Small tables with named rows and columns. After each table, cells are looked up by row and column.

zopoz:
fields: duzin, mis, mer, sazet
lak: [-5010, -5227, 7230, 7230]
kol: [-5042, 1277, 6892, 6892]
nin: [-4897, -5275, 7131, 7131]
vuti: [-4962, 6220, 6360, 6360]
lis: [-4954, 5918, 6891, 6891]
duk: [-5019, 6178, 7017, 7017]
velifi: [-4900, -5345, 7189, 7189]
dodop: [-5252, -5036, 6994, 6994]
gige: [-5173, -5171, 4150, 4150]
giz: [-5218, -5291, 6610, 6610]
zopagim: [-5178, 3290, 6527, 6527]
mukisak: [-5230, 6240, 6713, 6713]
timo: [-5235, -5243, 6434, 6434]

What is the mer of dodop in zopoz?
6994
What is the mis of kol in zopoz?
1277
What is the mer of lis in zopoz?
6891
What is the duzin of timo in zopoz?
-5235
What is the duzin of vuti in zopoz?
-4962
What is the mis of duk in zopoz?
6178
What is the mis of vuti in zopoz?
6220
What is the mer of gige in zopoz?
4150
What is the duzin of lak in zopoz?
-5010
What is the mis of dodop in zopoz?
-5036
What is the sazet of lis in zopoz?
6891
What is the sazet of gige in zopoz?
4150
What is the duzin of gige in zopoz?
-5173
What is the duzin of kol in zopoz?
-5042
What is the duzin of velifi in zopoz?
-4900
What is the mer of vuti in zopoz?
6360
What is the sazet of mukisak in zopoz?
6713
What is the mer of timo in zopoz?
6434
What is the duzin of mukisak in zopoz?
-5230
What is the duzin of lis in zopoz?
-4954
Row with the largest sazet: lak

vit.tsv
	zok	geg	rupe	mosufug	fuv	vis	pesa
fupofab	6.0	4.3	5.6	5.6	3.2	7.7	7.5
lan	4.5	4.8	6.5	6.5	2.5	5.4	6.1
reniv	5.9	4.3	5.4	5.4	3.2	6.5	7.6
ris	4.7	4.6	6.3	6.3	2.1	4.3	6.3
los	4.8	4.8	5.6	5.6	2.0	4.4	6.5
migur	5.6	4.5	4.9	4.9	2.5	5.1	7.5
kag	4.7	4.4	6.1	6.1	1.5	3.9	6.5
vuburek	5.5	4.9	4.8	4.8	2.0	4.9	6.5

zok of kag = 4.7
vis of vuburek = 4.9
zok of fupofab = 6.0
mosufug of fupofab = 5.6
vis of ris = 4.3
rupe of reniv = 5.4
zok of lan = 4.5
vis of kag = 3.9
fuv of lan = 2.5
vis of reniv = 6.5
Row with the largest vis: fupofab

kas =
cols = fuz, nodanu, guv, ruros, dabemov, mok, luraki
gimi: [50403, 31373, 51899, 34454, 51180, 26906, 66157]
lefimon: [21020, 52726, 37620, 50403, 31373, 51899, 34454]
fikub: [75165, 21020, 52726, 37620, 50403, 31373, 51899]
sol: [74675, 7836, 75165, 21020, 52726, 37620, 50403]
gemeb: [52726, 37620, 50403, 31373, 51899, 34454, 51180]

sol, ruros: 21020
lefimon, luraki: 34454
gemeb, nodanu: 37620
sol, luraki: 50403
lefimon, fuz: 21020
sol, mok: 37620
sol, nodanu: 7836
gemeb, luraki: 51180
gimi, luraki: 66157
gemeb, fuz: 52726
sol, fuz: 74675
Row with the largest mok: lefimon

fidu =
	gemen	fep	purapa
naluz	-40.7	-72.0	-3.7
paviz	46.7	7.6	-4.3
faturo	-40.8	-62.6	-3.7
siv	-2.0	-0.7	-3.1
relos	-29.1	-71.4	81.6
kam	-35.9	22.3	22.9
viv	38.1	-65.2	-17.0
gito	-35.7	-61.3	-6.7
rikim	-17.8	-90.5	60.9
tebo	23.9	-34.8	11.7
daka	-40.6	-67.9	-2.8
vav	-26.3	-61.5	70.8
vetiv	-6.0	-5.1	-2.9
sim	-26.9	37.4	-26.7

gemen of faturo = -40.8
purapa of rikim = 60.9
fep of vetiv = -5.1
gemen of naluz = -40.7
purapa of gito = -6.7
purapa of vav = 70.8
gemen of sim = -26.9
purapa of sim = -26.7
gemen of viv = 38.1
gemen of gito = -35.7
fep of vav = -61.5
fep of kam = 22.3
gemen of relos = -29.1
fep of rikim = -90.5
purapa of siv = -3.1
gemen of paviz = 46.7
fep of paviz = 7.6
purapa of kam = 22.9
gemen of rikim = -17.8
gemen of daka = -40.6
Which row has the largest gemen? paviz

